Here is a tiny trained network, its code and every weight. The questions are about switching its units off for an input and a target symbol, where a switched-off unit gives its printed mean instead of its output.

import numpy as np


def w(rows, s, z=0):
    codes = np.array(rows[::2]) - 128.0
    scale = np.full(codes.shape[1], s)
    scale[-1] = z or s
    return codes * scale


def norm(h):
    return h / np.sqrt((h * h).mean(-1, keepdims=True) + 1e-5)


def f(y):
    return np.maximum(y, 0)


def softmax(a):
    e = np.exp(a - a.max(-1, keepdims=True))
    return e / e.sum(-1, keepdims=True)


def log_softmax(a):
    a = a - a.max(-1, keepdims=True)
    return a - np.log(np.exp(a).sum(-1, keepdims=True))


def net(x, mask):
    ids = ['ΞΣΦβημτω'.index(c) for c in x.split()]
    T = len(ids)
    res = E[ids] + P[:T]
    r = norm(res)
    for j in range(2):
        rows = slice(3 * j, 3 * j + 3)
        q, k, v = (r @ M[0][rows].T for M in (Q, K, V))
        z = softmax(np.where(np.tri(T) > 0, q @ k.T / 3**0.5, -1e9)) @ v
        o = O[0][rows]
        res = res + np.where(mask[j], z, o[:, -1]) @ o[:, :-1]
    y = f(norm(res) @ A[0][:, :-1].T + A[0][:, -1])
    res = res + np.where(mask[2:14], y, B[0][:, -1]) @ B[0][:, :-1]
    return log_softmax(norm(res)[-1] @ U[:, :-1].T + U[:, -1])


Q, K, V, O, A, B = {}, {}, {}, {}, {}, {}
E = w([
[141,93,33,128],'Ξ',
[100,51,85,156],'Σ',
[107,57,98,164],'Φ',
[95,89,82,172],'β',
[199,253,84,108],'η',
[236,95,96,165],'μ',
[105,52,72,151],'τ',
[77,209,57,83],'ω',
],0.0046)
P = w([
[84,157,35,227],'0',
[131,164,49,199],'1',
[121,126,71,163],'2',
[139,120,65,137],'3',
[143,112,60,114],'4',
[148,100,72,102],'5',
[148,94,82,89],'6',
[154,93,92,77],'7',
[149,90,103,67],'8',
[145,85,116,55],'9',
[137,89,129,47],'10',
[140,81,140,32],'11',
[137,82,159,20],'12',
[131,82,169,2],'13',
],0.0051)
Q[0] = w([
[147,191,122,106],'H0',
[108,133,82,76],'H0',
[83,178,236,248],'H0',
[92,171,199,174],'H1',
[184,84,31,113],'H1',
[80,189,178,196],'H1',
],0.014)
K[0] = w([
[128,66,148,169],'H0',
[174,96,203,81],'H0',
[122,173,56,246],'H0',
[135,62,103,225],'H1',
[117,170,139,24],'H1',
[141,39,84,203],'H1',
],0.012)
V[0] = w([
[240,193,105,43],'H0',
[41,115,134,46],'H0',
[202,71,225,192],'H0',
[64,97,99,155],'H1',
[118,1,139,120],'H1',
[20,63,66,162],'H1',
],0.0052)
O[0] = w([
[78,185,218,202,214],'H0',
[188,191,107,156,73],'H0',
[41,27,2,208,37],'H0',
[103,108,151,79,166],'H1',
[130,40,87,112,3],'H1',
[112,59,201,41,225],'H1',
],0.0053,0.0025)
A[0] = w([
[135,254,100,229,124],'N0',
[27,112,197,94,44],'N1',
[166,59,192,210,1],'N2',
[131,129,126,130,107],'N3',
[224,219,188,176,133],'N4',
[45,68,158,134,201],'N5',
[83,150,132,54,164],'N6',
[224,80,140,218,184],'N7',
[176,100,226,96,99],'N8',
[132,56,163,144,119],'N9',
[245,122,75,112,42],'N10',
[32,85,81,117,62],'N11',
],0.0055,0.0024)
B[0] = w([
[192,79,133,205,195],'N0',
[112,214,85,159,162],'N1',
[75,182,64,201,163],'N2',
[126,128,114,128,128],'N3',
[81,41,188,128,249],'N4',
[123,165,164,174,206],'N5',
[127,166,94,175,234],'N6',
[134,183,113,55,236],'N7',
[34,209,94,116,251],'N8',
[123,195,104,131,199],'N9',
[253,158,148,96,185],'N10',
[77,124,185,180,166],'N11',
],0.0055,0.0032)
U = w([
[120,72,110,92,83],'Ξ',
[138,64,100,67,188],'Σ',
[88,210,179,84,192],'Φ',
[188,105,201,211,114],'β',
[193,131,11,114,5],'η',
[164,94,81,64,57],'μ',
[86,87,254,70,29],'τ',
[49,130,47,233,214],'ω',
],0.0075,0.0023)

Each question gives the input, a string of symbols that net reads in full, and the target symbol t.
The units are the heads (3 rows each of Q, K, V and O) and the neurons (one row each of A and B). Each row of codes is followed by its name. A weight is (code - 128) times the scale printed after its matrix; where a second scale follows, it is the last column's (O, A, B and U).
mask holds one flag per unit, heads first, then neurons. A switched-off unit (its flag False) gives its mean, the last column of its rows in O or B, instead of its output. The means were averaged over made-up inputs and are rounded, as every weight is.
A unit's drop is (log p(t) with every unit on - log p(t) with that unit switched off) / (log p(t) with every unit on - log p(t) with every unit switched off).
The circuit of an input: a set's keep is (log p(t) with only the set's units on - log p(t) with every unit switched off) / (log p(t) with every unit on - log p(t) with every unit switched off). Starting from the 12 units with the biggest drops (on a tie, the unit counted first), units are removed one at a time, each time the one whose removal leaves the highest keep (on an exact tie, the one counted first), for as long as the keep stays at least 0.8.
units of the circuit, in order: the units of the circuit, biggest drop first
most important unit: the unit with the biggest drop
top k neurons: the k neurons with the biggest drops, biggest first
which heads matter: for each layer, one digit per head in row order, 1 if its drop is at least 0.15 and else 0, layers parted by /
drop when u is switched off: that unit's drop, to one decimal
input Ξ Φ τ τ τ, target Σ: units of the circuit, in order => H1
input η η η Σ μ η ω β, target τ: units of the circuit, in order => H0, N4
input τ ω Φ, target Φ: which heads matter => 10
input ω η ω τ τ ω ω μ μ μ τ, target ω: units of the circuit, in order => H0, N1
input μ β τ Φ, target Σ: which heads matter => 10
input ω μ μ, target Φ: which heads matter => 01
input Φ ω τ ω τ Φ η μ Ξ ω μ η, target β: which heads matter => 01
input ω β τ, target Φ: which heads matter => 11
input β η μ Φ ω Ξ τ Σ τ ω μ β μ τ, target ω: which heads matter => 10
input ω μ Φ ω ω Σ, target τ: which heads matter => 10
input μ Ξ η μ β, target β: which heads matter => 01
input Ξ μ μ ω ω μ η μ ω μ Σ, target ω: which heads matter => 00
input Σ μ τ τ μ μ Σ μ μ Σ μ Σ Σ, target Σ: which heads matter => 11
input Φ μ τ Ξ μ μ μ τ τ μ Σ μ, target η: most important unit => H1
input Σ μ ω β ω Φ, target τ: which heads matter => 10
input τ τ τ β μ μ β μ Ξ, target ω: units of the circuit, in order => H0, N7
input μ Ξ ω μ μ μ μ ω τ μ Σ Φ η, target β: units of the circuit, in order => H1, N0, N4
input η Ξ μ μ Φ Ξ ω Σ Ξ Ξ μ η μ ω, target ω: which heads matter => 11
input μ Σ μ, target η: units of the circuit, in order => H0, N7
input ω η μ μ Ξ Φ, target β: units of the circuit, in order => H1, N0
input η Φ μ μ μ, target ω: units of the circuit, in order => H0
input Ξ μ μ Ξ τ τ τ ω η τ, target β: units of the circuit, in order => H1, N0, H0
input η Φ τ ω μ, target τ: which heads matter => 11
input Φ τ μ Ξ β μ τ Φ Ξ η μ Σ μ, target β: top 2 neurons => N4, N0
input η τ μ ω ω ω μ τ μ Φ, target ω: drop when N1 is switched off => 0.1
input μ β η Ξ, target β: drop when H1 is switched off => 0.8
